Questions about the grid below. Rows and columns are numbered from 1.
1) Report the entry at row 1, column 2.
2) Report the top entry of the column that holds the largest entry.
3) Report the entry in row 1 and column 3.
4) Report the top-left entry.
5) Report the entry just left of 419.
6) Report the largest entry.
7) Report the entry at row 3, column 1.
8) Report the top-right entry.
[[734 268 592 368 360 608 454 672  12 689 639 554]
 [455 713 658 549 580 584 460 788 609 610 567 491]
 [578 282 403 226 323 728 505 360 363 639 636 749]
 [591 603 533 720 292 468 728 530 114 600 510 535]
 [699 465 476 670 578 514 612 612 555 496 760 546]
 [ 70 772 675 546 407 795 857 812 623 640 647 560]
 [679 430 614 419 621 589 653 598 714 542 443 630]
 [433 754 588 655 702 568 457 532 905 232 675 572]
 [522 604 322 684 433 795 677 750 476 519 407 888]]
1) 268
2) 12
3) 592
4) 734
5) 614
6) 905
7) 578
8) 554

Questions about the matrix below.
1) Read off the maximum.
2) Read off the entry just right of -6.56.
3) Read off the 3rd smallest entry.
4) Read off the entry just left of -1.23.
5) Read off the first entry in reading order.
6) Read off the entry just right of -2.45.
7) Read off the 5th entry in reading order.
array([[-3.04, -2.86, -1.23,  2.52,  0.04,  0.93, -0.11, -0.67,  2.88,
         0.79,  4.02],
       [-4.41, -5.15,  5.37,  0.20, -6.56, -3.58,  4.05, -2.45,  4.92,
        -6.73,  5.81],
       [-1.50, -3.05, -0.75,  4.25, -8.09,  1.89, -1.41,  4.11, -0.34,
        -0.13, -1.76]])
1) 5.81
2) -3.58
3) -6.56
4) -2.86
5) -3.04
6) 4.92
7) 0.04

Questions about the matrix below.
1) Give the entry just right of -1.88.
2) Give the entry just right of the largest entry.
3) Give the entry just left of -1.98.
4) Give the entry just right of -2.08.
5) Give the entry just left of 0.46.
[[ 2.03  0.51  2.32  6.50 -5.91  4.24 -1.98  0.66 -4.75 -0.99 -1.06 -8.04
   2.62]
 [ 1.31 -5.82 -0.23  3.23 -1.79  1.69  2.48 -1.99 -2.78  0.08 -0.53  1.54
   1.09]
 [-1.01 -1.00  0.58  0.17 -1.93 -1.60  4.02  1.69  2.59  4.86  2.41 -2.08
   1.76]
 [ 3.29  1.57 -0.08  8.24  4.88  1.46 -0.59  1.89  0.46  1.63  0.01 -3.90
   5.13]
 [-2.09 -1.66 -1.23 -3.71 -1.89 -4.53 -2.03 -2.73 -2.56 -4.27 -1.00 -2.25
  -5.46]
 [-0.56  2.02  2.40 -1.02  0.50 -1.62  0.03  1.23 -7.73 -2.77  1.26  0.45
  -1.94]
 [ 2.82  0.29  1.16 -1.02  0.48  2.83 -1.22 -1.88 -1.17 -1.32 -0.76 -0.66
  -1.24]]
1) -1.17
2) 4.88
3) 4.24
4) 1.76
5) 1.89

Questions about the table below.
1) Find the entry just left of the largest entry.
2) Find the entry just left of 4.15.
3) Find the median of all entries.
4) Find the entry just left of 1.80.
5) Find the entry just right of 1.62.
6) Find the entry just left of -1.45.
((-3.76, 3.36, 6.30, 1.04, 1.68, 0.00, 1.49), (-0.60, -3.98, -1.27, -1.10, 3.84, 1.67, -1.54), (-3.61, 2.81, 4.15, 0.93, 1.80, -0.72, 1.35), (-4.26, 3.12, 6.28, 0.92, 1.75, 0.18, 2.06), (-4.77, -4.54, 1.11, 0.70, 5.50, 1.78, -2.15), (-2.36, -4.32, -1.47, -1.88, 3.70, 1.66, -1.61), (-1.92, 2.56, 2.68, 1.92, 0.48, -1.34, -0.42), (-4.24, -4.22, 1.32, -1.45, 6.59, 1.66, -1.53), (-3.28, -3.45, 1.62, -1.66, 5.82, 1.51, -2.70), (-1.59, -4.13, -1.66, -1.65, 3.91, 1.74, -2.11), (3.12, 4.98, 2.52, 2.04, -2.66, -1.11, 2.71))
1) -1.45
2) 2.81
3) 0.70
4) 0.93
5) -1.66
6) 1.32

Read these off the grid that follows. Counting starts at 1.
1) Give the entry in the bottom-left corner.
2) Give the entry at row 1, column 2.
3) Give the entry just left of the largest entry.
4) Give the entry just left of 13.452.
5) Give the entry directly below the largest entry.
6) Give the entry at row 3, column 1.
7) Give the entry at row 1, column 3.
8) Give the entry in row 2 and column 1.
2.320,2.007,4.610,0.626,-1.642,5.068,-2.803
4.645,6.264,-14.357,14.974,3.206,-13.179,7.529
7.461,5.165,23.224,-8.622,-15.427,24.302,-20.220
-1.400,-2.791,13.452,-7.569,-0.674,13.000,-4.876
4.977,5.887,-8.860,11.324,0.566,-7.605,3.549
-0.492,-0.313,-4.382,4.749,5.360,-3.969,6.222
11.161,10.322,8.740,3.260,-14.149,11.098,-14.180
3.061,1.479,14.740,-5.554,-6.605,15.014,-10.163
-1.905,-0.593,-9.758,7.645,9.366,-10.042,10.724
1) -1.905
2) 2.007
3) -15.427
4) -2.791
5) 13.000
6) 7.461
7) 4.610
8) 4.645
